Here is a tiny trained network, its code and every weight. The questions are about switching its units off for an input and a class, where a switched-off unit gives its printed mean instead of its output.

import numpy as np


def w(rows, s, z=0):
    codes = np.array(rows[::2]) - 128.0
    scale = np.full(codes.shape[1], s)
    scale[-1] = z or s
    return codes * scale


def f(y):
    return y / 2 * (1 + np.tanh(0.7978845608 * (y + 0.044715 * y**3)))


def log_softmax(a):
    a = a - a.max(-1, keepdims=True)
    return a - np.log(np.exp(a).sum(-1, keepdims=True))


def net(x, mask):
    res = np.array(x, float).reshape(1, 8) / 4 @ E
    y = f(res @ A[0][:, :-1].T + A[0][:, -1])
    res = res + np.where(mask, y, B[0][:, -1]) @ B[0][:, :-1]
    return log_softmax(res[-1] @ U[:, :-1].T + U[:, -1])


A, B = {}, {}
E = w([
[61,61,65,29,108,108,102],'x0',
[134,93,127,125,151,115,139],'x1',
[138,139,127,171,80,105,101],'x2',
[150,121,110,110,147,105,141],'x3',
[118,172,139,109,105,168,105],'x4',
[181,97,71,215,109,254,154],'x5',
[133,110,135,162,107,112,109],'x6',
[102,146,135,117,131,155,138],'x7',
],0.01)
A[0] = w([
[100,170,255,82,135,58,121,149],'N1',
[96,83,51,97,66,117,155,6],'N2',
[153,140,194,98,87,153,124,80],'N3',
[169,131,214,79,120,75,123,125],'N4',
[152,95,73,151,110,220,196,125],'N5',
[254,194,241,166,202,141,126,75],'N6',
[125,180,158,94,143,75,159,198],'N7',
[24,135,193,152,174,77,59,123],'N8',
[123,176,137,116,148,205,172,193],'N9',
[139,173,208,245,233,129,108,112],'N10',
[204,110,70,169,141,210,96,143],'N11',
[172,106,167,92,154,126,151,110],'N12',
[103,153,64,172,110,175,145,140],'N13',
[177,120,223,128,128,150,149,78],'N14',
[140,180,54,70,191,128,143,132],'N15',
[123,178,145,85,121,161,94,118],'N16',
[159,195,164,172,148,111,191,28],'N17',
[36,79,41,118,111,127,52,105],'N18',
],0.0085,0.0017)
B[0] = w([
[190,76,149,167,67,59,215,245],'N1',
[56,199,91,81,97,183,71,191],'N2',
[85,107,139,115,91,116,99,139],'N3',
[76,123,199,172,108,87,168,186],'N4',
[168,76,220,198,58,42,165,235],'N5',
[51,161,105,57,118,215,45,254],'N6',
[182,87,212,156,120,55,175,189],'N7',
[109,105,163,132,55,143,168,206],'N8',
[165,119,124,109,143,58,174,177],'N9',
[165,168,39,74,222,157,32,240],'N10',
[135,72,246,159,75,142,182,237],'N11',
[132,120,83,108,88,158,164,139],'N12',
[124,131,152,146,64,130,164,181],'N13',
[134,180,145,75,154,136,75,161],'N14',
[111,138,93,152,111,121,154,163],'N15',
[62,119,119,155,135,104,172,152],'N16',
[110,186,36,96,90,223,45,188],'N17',
[2,248,50,68,151,200,74,228],'N18',
],0.0066,0.0081)
U = w([
[184,58,242,169,31,107,204,5],'0',
[69,177,30,38,225,200,3,251],'1',
],0.0066,0.00026)

Each question gives the input, the list of numbers given to net, and the class t.
The units are the neurons (one row each of A and B). Each row of codes is followed by its name. A weight is (code - 128) times the scale printed after its matrix; where a second scale follows, it is the last column's (A, B and U).
mask holds one flag per neuron, in row order. A switched-off neuron (its flag False) gives its mean, the last column of its row in B, instead of its output. The means were averaged over made-up inputs and are rounded, as every weight is.
A unit's drop is (log p(t) with every unit on - log p(t) with that unit switched off) / (log p(t) with every unit on - log p(t) with every unit switched off).
most important unit: the unit with the biggest drop
k most important neurons: the k neurons with the biggest drops, biggest first
drop of u: that unit's drop, to one decimal
input [6,2,-1,-7,-3,6,-5,3], class 0: most important unit : N5
input [-8,3,4,7,-2,7,7,-2], class 1: 4 most important neurons : [N10; N6; N17; N1]
input [1,-8,-3,0,1,-1,-3,6], class 0: 4 most important neurons : [N10; N6; N18; N17]
input [8,-4,-2,5,0,8,-1,3], class 0: 4 most important neurons : [N5; N11; N10; N6]
input [5,-3,4,8,3,5,-1,2], class 0: 4 most important neurons : [N5; N10; N6; N11]
input [-5,1,-4,-3,-6,-4,-5,-6], class 1: 2 most important neurons : [N10; N6]
input [-8,-8,6,8,-6,6,-7,-7], class 1: 2 most important neurons : [N10; N6]
input [6,-3,2,-3,2,-6,1,-8], class 0: 2 most important neurons : [N1; N10]
input [-5,6,6,-5,-8,-4,1,-7], class 1: drop of N11 : 0.2
input [4,1,-7,-1,4,-4,1,-2], class 0: drop of N1 : 0.5
input [3,-6,-5,-6,4,-4,0,4], class 0: drop of N1 : 0.1
